Here is a tiny trained network, its code and every weight. The questions are about switching its units off for an input and a target symbol, where a switched-off unit gives its printed mean instead of its output.

import numpy as np


def w(rows, s, z=0):
    codes = np.array(rows[::2]) - 128.0
    scale = np.full(codes.shape[1], s)
    scale[-1] = z or s
    return codes * scale


def f(y):
    return y / 2 * (1 + np.tanh(0.7978845608 * (y + 0.044715 * y**3)))


def softmax(a):
    e = np.exp(a - a.max(-1, keepdims=True))
    return e / e.sum(-1, keepdims=True)


def log_softmax(a):
    a = a - a.max(-1, keepdims=True)
    return a - np.log(np.exp(a).sum(-1, keepdims=True))


def net(x, mask):
    ids = ['ΓΘαβημξπτφω'.index(c) for c in x.split()]
    T = len(ids)
    res = E[ids] + P[:T]
    u = 0
    for l in range(2):
        q, k, v = (res @ M[l].T for M in (Q, K, V))
        z = softmax(np.where(np.tri(T) > 0, q @ k.T / 3**0.5, -1e9)) @ v
        res = res + np.where(mask[u], z, O[l][:, -1]) @ O[l][:, :-1]
        u += 1
        y = f(res @ A[l][:, :-1].T + A[l][:, -1])
        res = res + np.where(mask[u : u + 12], y, B[l][:, -1]) @ B[l][:, :-1]
        u += 12
    return log_softmax(res[-1] @ U[:, :-1].T + U[:, -1])


Q, K, V, O, A, B = {}, {}, {}, {}, {}, {}
E = w([
[139,156,254,44,127,174],'Γ',
[57,210,137,69,131,86],'Θ',
[76,155,138,88,103,43],'α',
[84,216,148,157,116,37],'β',
[92,124,85,153,170,9],'η',
[186,145,125,174,244,106],'μ',
[96,253,53,119,183,106],'ξ',
[168,98,65,180,83,83],'π',
[138,84,40,110,163,137],'τ',
[209,219,132,165,91,157],'φ',
[183,126,105,115,154,188],'ω',
],0.0076)
P = w([
[149,142,179,48,133,53],'0',
[155,176,137,76,138,68],'1',
[160,190,112,109,149,89],'2',
[132,201,83,148,145,117],'3',
[125,202,51,197,149,138],'4',
[106,219,32,214,140,152],'5',
[88,227,13,253,137,175],'6',
],0.0048)
Q[0] = w([
[118,249,57,149,156,76],'0.h0',
[178,69,141,78,155,239],'0.h0',
[141,3,186,107,111,183],'0.h0',
],0.012)
K[0] = w([
[149,111,52,243,94,218],'0.h0',
[137,90,194,79,113,88],'0.h0',
[107,140,228,1,157,35],'0.h0',
],0.0069)
V[0] = w([
[9,194,155,87,191,129],'0.h0',
[169,176,88,133,255,178],'0.h0',
[251,146,92,183,152,153],'0.h0',
],0.0061)
O[0] = w([
[32,116,167,169,143,166,236],'0.h0',
[136,101,193,132,255,121,251],'0.h0',
[198,156,156,124,188,92,196],'0.h0',
],0.0072,0.0022)
A[0] = w([
[134,89,103,123,163,193,253],'0.n0',
[157,153,188,46,116,144,243],'0.n1',
[122,133,46,152,186,31,233],'0.n2',
[149,150,111,138,161,29,210],'0.n3',
[142,76,67,119,181,110,252],'0.n4',
[32,168,51,164,117,77,198],'0.n5',
[23,168,145,167,114,155,180],'0.n6',
[139,207,101,137,110,37,196],'0.n7',
[196,185,185,132,108,105,208],'0.n8',
[90,132,247,161,201,59,187],'0.n9',
[183,144,138,170,128,254,221],'0.n10',
[76,160,90,144,110,93,170],'0.n11',
],0.0088,0.0038)
B[0] = w([
[147,103,75,70,189,193,146],'0.n0',
[199,148,199,63,90,130,164],'0.n1',
[90,113,82,114,167,22,255],'0.n2',
[136,134,120,133,167,1,230],'0.n3',
[111,89,69,68,192,113,169],'0.n4',
[13,138,73,139,79,83,238],'0.n5',
[17,151,155,106,96,178,196],'0.n6',
[137,160,116,150,97,31,246],'0.n7',
[212,184,169,151,122,108,187],'0.n8',
[88,126,205,163,236,80,227],'0.n9',
[253,164,85,144,205,217,148],'0.n10',
[68,136,93,137,86,97,185],'0.n11',
],0.007,0.0073)
Q[1] = w([
[77,75,112,138,29,179],'1.h0',
[225,123,190,101,185,121],'1.h0',
[198,31,211,99,108,255],'1.h0',
],0.0068)
K[1] = w([
[16,117,138,125,117,2],'1.h0',
[214,114,212,33,105,186],'1.h0',
[112,115,221,37,77,94],'1.h0',
],0.0057)
V[1] = w([
[183,72,27,106,189,141],'1.h0',
[76,70,50,2,152,169],'1.h0',
[83,43,87,154,153,13],'1.h0',
],0.0078)
O[1] = w([
[215,115,172,97,114,20,127],'1.h0',
[57,51,219,2,52,73,78],'1.h0',
[141,56,134,227,84,115,254],'1.h0',
],0.008,0.013)
A[1] = w([
[79,193,60,93,70,86,183],'1.n0',
[170,113,184,95,135,50,214],'1.n1',
[65,95,99,173,190,160,156],'1.n2',
[127,138,33,149,36,130,106],'1.n3',
[242,104,66,83,98,114,197],'1.n4',
[144,94,152,137,8,80,132],'1.n5',
[89,38,196,106,35,101,154],'1.n6',
[133,57,197,170,140,92,137],'1.n7',
[67,83,99,173,142,162,148],'1.n8',
[107,154,136,2,176,101,95],'1.n9',
[134,147,60,150,28,110,106],'1.n10',
[56,156,121,103,188,212,254],'1.n11',
],0.007,0.0025)
B[1] = w([
[191,179,82,2,65,173,242],'1.n0',
[203,136,168,78,52,129,249],'1.n1',
[94,217,214,141,95,160,254],'1.n2',
[209,122,46,132,80,230,199],'1.n3',
[9,208,153,36,106,40,197],'1.n4',
[145,7,50,103,195,193,225],'1.n5',
[44,113,75,34,243,172,223],'1.n6',
[119,59,168,179,178,131,246],'1.n7',
[88,196,162,149,117,181,240],'1.n8',
[194,141,218,205,54,206,168],'1.n9',
[200,82,59,132,103,203,207],'1.n10',
[246,58,205,77,187,184,176],'1.n11',
],0.0059,0.0085)
U = w([
[189,107,173,125,193,200,191],'Γ',
[58,166,155,50,142,143,13],'Θ',
[112,130,52,64,113,167,73],'α',
[151,169,129,177,31,177,144],'β',
[138,56,91,173,204,181,3],'η',
[190,86,215,207,139,93,57],'μ',
[15,137,208,174,174,74,124],'ξ',
[233,77,70,149,62,126,151],'π',
[104,74,118,46,160,89,214],'τ',
[135,199,58,89,208,98,174],'φ',
[151,180,194,65,3,76,193],'ω',
],0.0052,0.0025)

Each question gives the input, a string of symbols that net reads in full, and the target symbol t.
The units are the heads (3 rows each of Q, K, V and O) and the neurons (one row each of A and B). Each row of codes is followed by its name. A weight is (code - 128) times the scale printed after its matrix; where a second scale follows, it is the last column's (O, A, B and U).
mask holds one flag per unit, layer by layer, with each layer's heads first. A switched-off unit (its flag False) gives its mean, the last column of its rows in O or B, instead of its output. The means were averaged over made-up inputs and are rounded, as every weight is.
A unit's drop is (log p(t) with every unit on - log p(t) with that unit switched off) / (log p(t) with every unit on - log p(t) with every unit switched off).
unit that matters most: the unit with the biggest drop
k most important neurons: the k neurons with the biggest drops, biggest first
top k neurons in layer l: the k neurons of layer l with the biggest drops, biggest first
drop of u: that unit's drop, to one decimal
input τ Θ β π φ, target φ: 2 most important neurons => 0.n10, 1.n4
input η ω φ Θ α μ Θ, target μ: unit that matters most => 0.h0
input π φ β ω, target φ: top 2 neurons in layer 0 => 0.n8, 0.n2
input Γ φ π β τ, target τ: 4 most important neurons => 0.n9, 0.n1, 0.n4, 1.n4
input β τ φ α, target φ: top 2 neurons in layer 0 => 0.n10, 0.n8
input Θ ξ τ Θ, target τ: top 2 neurons in layer 1 => 1.n6, 1.n5
input Θ π τ π, target τ: 4 most important neurons => 0.n4, 1.n4, 1.n6, 0.n0
input Γ τ τ ξ, target τ: 3 most important neurons => 1.n6, 0.n4, 1.n5
input β ξ β ω β φ, target ω: 3 most important neurons => 0.n7, 0.n0, 0.n3
input Θ Γ Θ τ β, target τ: top 2 neurons in layer 1 => 1.n6, 1.n5
input τ η β π ω β ξ, target ω: 2 most important neurons => 0.n10, 0.n0
input ω Θ π β Γ, target Γ: top 4 neurons in layer 0 => 0.n2, 0.n3, 0.n5, 0.n7
input β φ φ ω, target φ: 2 most important neurons => 0.n8, 1.n4
input τ Γ τ τ ξ β ω, target Γ: top neuron in layer 0 => 0.n5
input ω β β α Θ Θ α, target α: 2 most important neurons => 0.n5, 1.n6
input Θ μ ξ β, target ξ: 2 most important neurons => 0.n9, 1.n3
input Γ τ β, target τ: 2 most important neurons => 1.n6, 1.n5
input β φ π π η, target π: top 2 neurons in layer 0 => 0.n1, 0.n9
input β β β, target β: drop of 1.h0 => 0.7
input β β Θ, target β: drop of 0.n1 => 0.0
input ω ξ β Θ π π η, target π: drop of 0.h0 => 0.9
input β β η Θ π, target π: top neuron in layer 0 => 0.n9
